Below are the code and all the weights of a small trained network. Each question names an input and a target symbol and asks about switching units off, where a switched-off unit gives its printed mean instead of its output.

import numpy as np


def w(rows, s, z=0):
    codes = np.array(rows[::2]) - 128.0
    scale = np.full(codes.shape[1], s)
    scale[-1] = z or s
    return codes * scale


def f(y):
    return np.maximum(y, 0)


def softmax(a):
    e = np.exp(a - a.max(-1, keepdims=True))
    return e / e.sum(-1, keepdims=True)


def log_softmax(a):
    a = a - a.max(-1, keepdims=True)
    return a - np.log(np.exp(a).sum(-1, keepdims=True))


def net(x, mask):
    ids = ['αγεηξσψω'.index(c) for c in x.split()]
    T = len(ids)
    res = E[ids] + P[:T]
    u = 0
    for l in range(2):
        r = res
        for j in range(2):
            rows = slice(2 * j, 2 * j + 2)
            q, k, v = (r @ M[l][rows].T for M in (Q, K, V))
            z = softmax(np.where(np.tri(T) > 0, q @ k.T / 2**0.5, -1e9)) @ v
            o = O[l][rows]
            res = res + np.where(mask[u + j], z, o[:, -1]) @ o[:, :-1]
        u += 2
        y = f(res @ A[l][:, :-1].T + A[l][:, -1])
        res = res + np.where(mask[u : u + 12], y, B[l][:, -1]) @ B[l][:, :-1]
        u += 12
    return log_softmax(res[-1] @ U[:, :-1].T + U[:, -1])


Q, K, V, O, A, B = {}, {}, {}, {}, {}, {}
E = w([
[112,78,119,111,177],'α',
[68,80,130,86,113],'γ',
[122,201,177,5,166],'ε',
[167,134,42,101,162],'η',
[249,93,113,158,174],'ξ',
[102,114,255,50,92],'σ',
[195,161,93,196,104],'ψ',
[178,181,57,105,73],'ω',
],0.012)
P = w([
[205,171,250,127,254],'0',
[205,72,135,136,175],'1',
[174,69,107,137,149],'2',
[142,81,76,133,123],'3',
[131,90,63,140,106],'4',
[112,97,58,142,94],'5',
[112,94,39,138,74],'6',
[64,77,57,109,72],'7',
],0.0051)
Q[0] = w([
[78,109,137,192,49],'L0H1',
[118,2,128,190,142],'L0H1',
[101,184,203,193,132],'L0H2',
[190,45,137,82,166],'L0H2',
],0.022)
K[0] = w([
[84,100,196,226,69],'L0H1',
[60,98,141,251,204],'L0H1',
[108,50,155,185,102],'L0H2',
[44,194,148,107,151],'L0H2',
],0.019)
V[0] = w([
[183,121,51,134,208],'L0H1',
[84,184,92,115,132],'L0H1',
[136,125,141,132,99],'L0H2',
[102,86,59,79,255],'L0H2',
],0.0094)
O[0] = w([
[2,130,118,188,63,168],'L0H1',
[122,173,176,155,155,10],'L0H1',
[128,113,116,114,122,147],'L0H2',
[138,176,173,197,178,118],'L0H2',
],0.0061,0.0014)
A[0] = w([
[67,104,140,165,50,95],'L0N1',
[105,139,119,160,114,106],'L0N2',
[113,34,74,102,154,83],'L0N3',
[133,146,121,117,65,93],'L0N4',
[129,85,140,87,123,77],'L0N5',
[234,90,118,68,87,15],'L0N6',
[147,119,142,95,48,44],'L0N7',
[2,113,192,198,30,156],'L0N8',
[67,126,109,149,74,20],'L0N9',
[89,22,72,175,24,87],'L0N10',
[43,105,42,162,60,135],'L0N11',
[197,84,37,43,133,1],'L0N12',
],0.0088,0.0031)
B[0] = w([
[131,153,135,164,147,152],'L0N1',
[148,116,126,100,140,144],'L0N2',
[197,185,114,177,60,176],'L0N3',
[141,86,125,118,153,167],'L0N4',
[149,119,70,112,141,205],'L0N5',
[101,102,8,102,139,248],'L0N6',
[130,101,72,129,145,200],'L0N7',
[188,155,74,245,157,170],'L0N8',
[135,143,174,164,130,140],'L0N9',
[72,106,76,65,167,230],'L0N10',
[179,29,128,52,138,254],'L0N11',
[119,159,247,177,138,205],'L0N12',
],0.013,0.0037)
Q[1] = w([
[140,103,115,147,112],'L1H1',
[72,186,172,169,52],'L1H1',
[219,136,70,78,248],'L1H2',
[246,131,121,48,253],'L1H2',
],0.047)
K[1] = w([
[162,39,181,161,229],'L1H1',
[104,22,5,209,37],'L1H1',
[155,242,246,71,193],'L1H2',
[213,177,163,114,253],'L1H2',
],0.028)
V[1] = w([
[92,2,233,127,160],'L1H1',
[148,147,225,121,35],'L1H1',
[6,141,123,198,221],'L1H2',
[49,199,79,6,132],'L1H2',
],0.016)
O[1] = w([
[66,131,190,147,251,134],'L1H1',
[119,48,180,98,138,54],'L1H1',
[136,166,58,114,182,76],'L1H2',
[241,102,164,117,177,245],'L1H2',
],0.012)
A[1] = w([
[89,173,104,116,84,67],'L1N1',
[84,179,74,121,121,126],'L1N2',
[118,109,121,63,164,67],'L1N3',
[136,63,97,172,161,126],'L1N4',
[153,127,157,100,161,137],'L1N5',
[22,101,114,169,53,143],'L1N6',
[148,199,122,184,111,254],'L1N7',
[26,149,112,138,143,2],'L1N8',
[47,136,98,162,136,21],'L1N9',
[33,104,129,142,220,125],'L1N10',
[201,151,253,254,138,85],'L1N11',
[186,76,142,184,98,130],'L1N12',
],0.0093,0.0063)
B[1] = w([
[143,119,130,193,119,151],'L1N1',
[161,137,115,68,179,181],'L1N2',
[99,113,147,115,80,158],'L1N3',
[166,158,143,116,93,181],'L1N4',
[125,132,131,191,77,212],'L1N5',
[188,229,89,200,40,160],'L1N6',
[124,72,79,74,103,170],'L1N7',
[124,204,210,5,150,159],'L1N8',
[110,191,187,16,129,155],'L1N9',
[55,24,134,237,129,187],'L1N10',
[146,196,86,165,213,243],'L1N11',
[87,148,218,101,135,248],'L1N12',
],0.016,0.014)
U = w([
[42,129,93,28,198,72],'α',
[53,94,57,149,159,188],'γ',
[112,117,92,72,159,51],'ε',
[123,102,2,35,190,154],'η',
[43,202,101,70,131,2],'ξ',
[174,172,135,111,228,161],'σ',
[118,154,45,146,91,87],'ψ',
[156,57,164,8,71,178],'ω',
],0.0037,0.0045)

Each question gives the input, a string of symbols that net reads in full, and the target symbol t.
The units are the heads (2 rows each of Q, K, V and O) and the neurons (one row each of A and B). Each row of codes is followed by its name. A weight is (code - 128) times the scale printed after its matrix; where a second scale follows, it is the last column's (O, A, B and U).
mask holds one flag per unit, layer by layer, with each layer's heads first. A switched-off unit (its flag False) gives its mean, the last column of its rows in O or B, instead of its output. The means were averaged over made-up inputs and are rounded, as every weight is.
A unit's drop is (log p(t) with every unit on - log p(t) with that unit switched off) / (log p(t) with every unit on - log p(t) with every unit switched off).
k most important neurons: the k neurons with the biggest drops, biggest first
top k neurons in layer l: the k neurons of layer l with the biggest drops, biggest first
which heads matter: for each layer, one digit per head in row order, 1 if its drop is at least 0.15 and else 0, layers parted by /
input ψ ψ σ γ ω ψ γ, target ψ: 4 most important neurons	[L1N6, L0N10, L0N6, L0N11]
input ω ω η ω σ σ ω ψ, target ω: which heads matter	10 / 10
input ξ ε σ η σ ψ σ η, target ω: 2 most important neurons	[L0N11, L1N11]
input α σ η, target α: most important neuron	[L1N8]
input γ σ σ γ σ σ γ ξ, target γ: which heads matter	11 / 11
input ω η ω ε ψ ε, target ω: which heads matter	11 / 10
input α ω ψ α, target α: top 2 neurons in layer 1	[L1N8, L1N9]
input ξ σ α, target ξ: 4 most important neurons	[L1N6, L1N8, L1N9, L0N10]
input ω σ ψ σ ω ξ, target ω: which heads matter	00 / 10
input ξ ω γ, target ξ: 4 most important neurons	[L1N6, L1N8, L1N9, L0N10]
input ω σ σ ω σ ψ, target ω: which heads matter	01 / 10
input ψ σ α σ σ σ η η, target ψ: 2 most important neurons	[L0N6, L1N6]
input α σ γ σ ψ, target α: which heads matter	01 / 11
input σ η σ ψ ε σ, target ω: most important neuron	[L0N6]
input ψ γ η, target ψ: which heads matter	00 / 11
input ψ σ ω, target ψ: which heads matter	00 / 11
input σ σ σ σ ξ η σ ω, target σ: 2 most important neurons	[L1N11, L0N12]
input ω γ ω η γ γ, target ω: which heads matter	00 / 10
input ξ α η, target ξ: top 2 neurons in layer 0	[L0N10, L0N6]
input ω η σ ω η γ η γ, target ω: which heads matter	10 / 10
input α σ ψ σ ξ, target α: 3 most important neurons	[L0N6, L1N8, L0N10]
input σ σ σ ψ γ, target σ: 4 most important neurons	[L0N6, L1N11, L0N8, L0N3]
